Below are the code and all the weights of a small trained network. Each question names an input and a class and asks about switching units off, where a switched-off unit gives its printed mean instead of its output.

import numpy as np


def w(rows, s, z=0):
    codes = np.array(rows[::2]) - 128.0
    scale = np.full(codes.shape[1], s)
    scale[-1] = z or s
    return codes * scale


def f(y):
    return y / 2 * (1 + np.tanh(0.7978845608 * (y + 0.044715 * y**3)))


def log_softmax(a):
    a = a - a.max(-1, keepdims=True)
    return a - np.log(np.exp(a).sum(-1, keepdims=True))


def net(x, mask):
    res = np.array(x, float).reshape(1, 3) / 4 @ E
    y = f(res @ A[0][:, :-1].T + A[0][:, -1])
    res = res + np.where(mask, y, B[0][:, -1]) @ B[0][:, :-1]
    return log_softmax(res[-1] @ U[:, :-1].T + U[:, -1])


A, B = {}, {}
E = w([
[47,53,12,152,133,86,44],'x0',
[82,198,144,87,144,70,77],'x1',
[78,158,109,123,94,228,116],'x2',
],0.011)
A[0] = w([
[143,122,142,134,141,122,132,225],'n0',
[164,59,117,113,127,172,148,165],'n1',
[163,134,120,126,174,102,118,98],'n2',
[88,226,144,101,127,67,100,104],'n3',
[116,177,128,112,130,101,106,255],'n4',
[145,46,115,159,142,170,140,120],'n5',
[144,108,122,118,125,143,128,247],'n6',
[178,115,119,114,136,64,152,112],'n7',
[205,80,156,131,120,7,140,125],'n8',
[181,153,154,110,130,165,129,88],'n9',
[72,164,117,123,102,230,121,116],'n10',
[151,94,148,122,122,81,133,93],'n11',
[159,184,171,115,118,126,139,96],'n12',
[137,145,139,110,132,146,152,162],'n13',
[87,172,126,125,145,215,120,117],'n14',
[187,173,136,121,148,156,162,126],'n15',
[200,41,133,136,124,180,151,128],'n16',
[72,55,81,127,137,105,95,86],'n17',
[75,174,121,82,138,93,112,98],'n18',
[116,129,125,107,101,162,122,104],'n19',
[174,146,148,137,137,132,163,102],'n20',
[166,60,123,134,108,164,153,91],'n21',
[134,133,120,104,130,180,102,112],'n22',
],0.014,0.0095)
B[0] = w([
[109,104,135,200,98,145,155,201],'n0',
[107,163,145,163,137,120,141,211],'n1',
[142,138,109,102,146,145,111,144],'n2',
[140,226,119,95,161,112,111,219],'n3',
[82,131,160,252,104,143,161,239],'n4',
[130,181,134,129,130,102,104,204],'n5',
[82,93,161,235,101,144,158,221],'n6',
[159,119,109,106,152,161,119,180],'n7',
[167,101,118,122,187,191,138,244],'n8',
[142,112,115,92,110,86,99,187],'n9',
[184,96,114,125,184,166,146,233],'n10',
[146,129,104,90,155,142,120,153],'n11',
[130,113,118,88,104,78,77,202],'n12',
[108,102,129,148,107,124,110,182],'n13',
[163,111,116,120,169,167,118,205],'n14',
[126,109,130,117,89,104,104,217],'n15',
[103,199,124,136,153,118,117,230],'n16',
[154,84,136,82,68,79,78,247],'n17',
[150,177,132,98,144,107,103,186],'n18',
[141,126,115,105,149,137,131,146],'n19',
[144,108,121,95,114,100,102,187],'n20',
[156,192,136,89,136,125,106,185],'n21',
[129,125,116,113,150,146,120,153],'n22',
],0.03,0.011)
U = w([
[117,245,152,147,145,89,109,129],'0',
[174,39,94,116,204,193,128,156],'1',
[141,48,126,99,51,45,75,120],'2',
[57,104,166,193,91,135,186,255],'3',
[110,114,94,77,112,127,179,60],'4',
[72,104,137,105,129,125,179,56],'5',
[97,108,107,78,96,120,170,57],'6',
],0.012,0.0042)

Each question gives the input, the list of numbers given to net, and the class t.
The units are the neurons (one row each of A and B). Each row of codes is followed by its name. A weight is (code - 128) times the scale printed after its matrix; where a second scale follows, it is the last column's (A, B and U).
mask holds one flag per neuron, in row order. A switched-off neuron (its flag False) gives its mean, the last column of its row in B, instead of its output. The means were averaged over made-up inputs and are rounded, as every weight is.
A unit's drop is (log p(t) with every unit on - log p(t) with that unit switched off) / (log p(t) with every unit on - log p(t) with every unit switched off).
The circuit of an input: a set's keep is (log p(t) with only the set's units on - log p(t) with every unit switched off) / (log p(t) with every unit on - log p(t) with every unit switched off). Starting from the 12 units with the biggest drops (on a tie, the unit counted first), units are removed one at a time, each time the one whose removal leaves the highest keep (on an exact tie, the one counted first), for as long as the keep stays at least 0.8.
circuit, biggest first: the units of the circuit, biggest drop first
k most important neurons: the k neurons with the biggest drops, biggest first
drop of u: that unit's drop, to one decimal
input [5,-3,-1], class 2: circuit, biggest first -> (n17)
input [8,-8,0], class 0: 3 most important neurons -> (n5, n16, n1)
input [7,-8,-4], class 0: 2 most important neurons -> (n16, n5)
input [-3,-5,6], class 1: 4 most important neurons -> (n10, n14, n3, n4)
input [6,5,5], class 2: 3 most important neurons -> (n17, n16, n8)
input [-7,3,-6], class 2: 3 most important neurons -> (n12, n15, n10)
input [3,-3,0], class 3: 2 most important neurons -> (n3, n18)
input [5,-5,-1], class 0: 4 most important neurons -> (n5, n16, n1, n15)
input [-1,7,8], class 1: 3 most important neurons -> (n10, n14, n16)
input [-7,6,-7], class 1: 4 most important neurons -> (n8, n17, n7, n16)
input [7,-7,2], class 0: 4 most important neurons -> (n5, n16, n1, n21)
input [5,4,-5], class 1: 4 most important neurons -> (n8, n12, n15, n16)
input [-8,7,4], class 2: drop of n1 -> 0.1
input [-7,-4,5], class 2: circuit, biggest first -> (n15)
input [5,3,1], class 2: drop of n17 -> 1.8
input [1,-8,7], class 0: drop of n5 -> 0.7
